Here is a tiny trained network, its code and every weight. The questions are about switching its units off for an input and a class, where a switched-off unit gives its printed mean instead of its output.

import numpy as np


def w(rows, s, z=0):
    codes = np.array(rows[::2]) - 128.0
    scale = np.full(codes.shape[1], s)
    scale[-1] = z or s
    return codes * scale


def norm(h):
    return h / np.sqrt((h * h).mean(-1, keepdims=True) + 1e-5)


def f(y):
    return np.maximum(y, 0)


def log_softmax(a):
    a = a - a.max(-1, keepdims=True)
    return a - np.log(np.exp(a).sum(-1, keepdims=True))


def net(x, mask):
    res = np.array(x, float).reshape(1, 3) / 4 @ E
    u = 0
    for l in range(3):
        y = f(norm(res) @ A[l][:, :-1].T + A[l][:, -1])
        res = res + np.where(mask[u : u + 11], y, B[l][:, -1]) @ B[l][:, :-1]
        u += 11
    return log_softmax(norm(res)[-1] @ U[:, :-1].T + U[:, -1])


A, B = {}, {}
E = w([
[128,128,2,143,130,110,109,136,128,130,111,121],'x0',
[123,107,138,127,144,103,44,118,124,133,216,146],'x1',
[126,165,127,118,120,236,170,125,126,116,147,123],'x2',
],0.0028)
A[0] = w([
[128,132,45,135,124,148,140,131,130,130,102,129,19],'0.n0',
[132,131,97,133,133,106,133,127,128,132,103,132,101],'0.n1',
[126,136,179,128,122,157,184,127,117,120,83,118,68],'0.n2',
[129,114,78,128,127,23,104,128,125,127,101,127,134],'0.n3',
[123,133,169,121,141,152,184,115,130,131,90,149,95],'0.n4',
[130,126,140,135,132,91,174,126,129,136,54,128,95],'0.n5',
[129,140,54,132,128,204,151,127,129,135,133,127,102],'0.n6',
[127,136,6,130,135,148,163,123,123,130,90,126,6],'0.n7',
[130,121,105,130,136,92,78,115,134,138,172,136,66],'0.n8',
[135,127,127,121,121,109,125,135,134,117,120,112,98],'0.n9',
[128,120,97,135,125,89,113,132,117,120,134,119,81],'0.n10',
],0.011,0.002)
B[0] = w([
[174,190,83,77,46,127,63,172,212,101,108,133,205],'0.n0',
[102,68,167,109,130,120,157,139,18,41,133,55,167],'0.n1',
[191,125,103,200,204,115,108,155,164,187,179,99,200],'0.n2',
[92,126,48,136,221,164,161,60,118,171,112,197,242],'0.n3',
[125,97,135,172,101,139,154,158,138,202,127,116,190],'0.n4',
[68,132,187,104,68,166,184,63,100,94,45,171,190],'0.n5',
[100,156,157,91,163,157,151,53,77,65,84,169,215],'0.n6',
[159,159,73,23,2,83,46,181,209,50,114,135,243],'0.n7',
[94,98,119,149,143,39,86,177,88,144,155,106,207],'0.n8',
[99,120,118,122,93,165,113,136,95,143,134,150,140],'0.n9',
[191,136,203,131,144,158,114,140,219,197,188,174,178],'0.n10',
],0.009,0.011)
A[1] = w([
[189,132,220,166,76,151,166,184,169,163,151,53,64],'1.n0',
[136,141,164,149,78,127,125,167,88,84,156,40,69],'1.n1',
[176,150,82,43,21,116,97,201,205,71,140,84,69],'1.n2',
[181,83,38,124,185,153,181,134,148,140,185,80,89],'1.n3',
[143,164,161,114,153,120,171,93,122,74,141,97,116],'1.n4',
[139,160,174,113,158,147,172,86,82,44,131,95,49],'1.n5',
[101,155,140,86,116,184,124,109,72,77,128,116,89],'1.n6',
[129,115,182,149,67,64,129,211,80,86,147,2,96],'1.n7',
[122,147,187,164,64,106,161,135,121,100,110,65,99],'1.n8',
[139,161,164,114,147,155,161,133,76,81,114,102,60],'1.n9',
[191,140,137,212,124,159,167,172,164,180,149,48,2],'1.n10',
],0.0087,0.00092)
B[1] = w([
[180,125,103,199,93,107,91,187,176,195,119,105,185],'1.n0',
[108,108,146,77,115,118,149,110,77,117,137,102,138],'1.n1',
[114,180,50,44,70,81,33,131,202,83,80,191,254],'1.n2',
[172,147,149,171,136,108,134,152,152,177,165,81,171],'1.n3',
[157,138,150,144,157,176,72,126,121,94,156,135,132],'1.n4',
[180,190,161,195,172,172,75,103,92,81,123,63,134],'1.n5',
[168,136,139,160,205,162,146,102,141,123,174,107,156],'1.n6',
[100,92,235,70,70,119,186,198,75,54,143,75,150],'1.n7',
[140,173,121,121,141,135,67,149,147,150,193,97,138],'1.n8',
[162,187,122,161,162,108,101,84,108,101,142,80,131],'1.n9',
[163,110,145,173,2,187,137,141,181,154,106,82,195],'1.n10',
],0.0088,0.012)
A[2] = w([
[149,111,107,84,164,119,222,151,133,113,157,129,52],'2.n0',
[157,112,148,121,155,89,177,174,137,79,127,139,48],'2.n1',
[162,95,132,64,112,163,229,124,138,104,160,131,38],'2.n2',
[111,140,134,84,139,183,254,70,113,112,75,153,60],'2.n3',
[193,106,156,121,132,127,151,102,146,141,164,135,16],'2.n4',
[178,116,48,44,97,131,176,141,160,71,139,104,26],'2.n5',
[176,134,154,89,113,87,215,80,171,76,143,146,38],'2.n6',
[119,127,122,110,161,215,210,57,95,89,90,132,1],'2.n7',
[152,97,160,70,139,84,192,151,155,106,144,138,37],'2.n8',
[147,113,118,61,162,149,208,67,168,91,174,161,25],'2.n9',
[134,150,104,126,121,120,245,93,146,67,92,111,44],'2.n10',
],0.009,0.00095)
B[2] = w([
[101,119,180,164,119,97,72,132,105,92,107,112,140],'2.n0',
[125,136,168,106,132,148,158,186,131,92,121,117,144],'2.n1',
[88,102,143,191,124,60,106,122,93,141,126,135,143],'2.n2',
[63,88,139,77,42,160,230,126,117,127,58,126,166],'2.n3',
[112,107,95,118,83,148,102,115,139,118,94,158,153],'2.n4',
[234,179,161,104,130,71,145,166,198,80,162,54,254],'2.n5',
[153,104,66,111,151,142,178,164,118,149,175,130,163],'2.n6',
[136,96,119,89,119,192,253,62,122,72,105,150,162],'2.n7',
[123,140,115,97,103,135,135,167,89,141,163,80,150],'2.n8',
[130,137,217,202,91,89,150,147,100,127,109,67,161],'2.n9',
[106,109,109,157,172,129,99,105,123,190,127,192,148],'2.n10',
],0.0069,0.0066)
U = w([
[196,113,149,227,52,180,140,175,196,224,123,66,207],'0',
[160,203,63,11,70,98,50,141,215,40,90,164,209],'1',
[177,186,165,158,199,201,112,67,95,53,144,89,4],'2',
[93,87,72,153,251,66,101,128,123,233,194,182,127],'3',
[69,87,132,103,117,186,255,54,112,134,54,182,92],'4',
[83,94,212,82,108,86,133,203,54,85,178,72,117],'5',
],0.0074,0.0016)

Each question gives the input, the list of numbers given to net, and the class t.
The units are the neurons (one row each of A and B). Each row of codes is followed by its name. A weight is (code - 128) times the scale printed after its matrix; where a second scale follows, it is the last column's (A, B and U).
mask holds one flag per neuron, layer by layer. A switched-off neuron (its flag False) gives its mean, the last column of its row in B, instead of its output. The means were averaged over made-up inputs and are rounded, as every weight is.
A unit's drop is (log p(t) with every unit on - log p(t) with that unit switched off) / (log p(t) with every unit on - log p(t) with every unit switched off).
unit that matters most: the unit with the biggest drop
top k neurons: the k neurons with the biggest drops, biggest first
k most important neurons of layer l: the k neurons of layer l with the biggest drops, biggest first
drop of u: that unit's drop, to one decimal
input [-8,7,-3], class 5: 2 most important neurons of layer 0 -> 0.n3; 0.n7
input [-2,-2,7], class 0: 2 most important neurons of layer 0 -> 0.n2; 0.n4
input [-4,2,-2], class 5: top 2 neurons -> 0.n3; 0.n7
input [7,2,-7], class 3: top 3 neurons -> 0.n3; 1.n2; 0.n8
input [-8,1,-5], class 0: 3 most important neurons of layer 0 -> 0.n7; 0.n6; 0.n3
input [-7,8,3], class 5: top 4 neurons -> 0.n3; 0.n7; 0.n6; 0.n0
input [-2,6,2], class 5: top 3 neurons -> 0.n3; 0.n7; 0.n0
input [-5,6,8], class 0: 3 most important neurons of layer 0 -> 0.n7; 0.n6; 0.n0
input [3,2,-2], class 3: top 2 neurons -> 0.n3; 1.n2
input [-2,-2,-3], class 4: unit that matters most -> 0.n5
input [-5,4,0], class 5: top 4 neurons -> 0.n3; 0.n7; 0.n6; 0.n0
input [-4,5,2], class 5: top 4 neurons -> 0.n3; 0.n7; 0.n6; 0.n0
input [-4,8,2], class 5: 3 most important neurons of layer 0 -> 0.n3; 0.n7; 0.n0
input [1,0,-6], class 4: top 2 neurons -> 0.n3; 0.n2
input [-7,4,7], class 0: top neuron -> 0.n7
input [-6,-4,-6], class 4: top 2 neurons -> 0.n5; 0.n0
input [-7,5,1], class 5: top 2 neurons -> 0.n3; 0.n10
input [-4,5,5], class 0: drop of 0.n0 -> 1.0
input [3,3,-1], class 3: drop of 0.n3 -> 0.6
input [4,2,-8], class 3: drop of 2.n6 -> 0.0
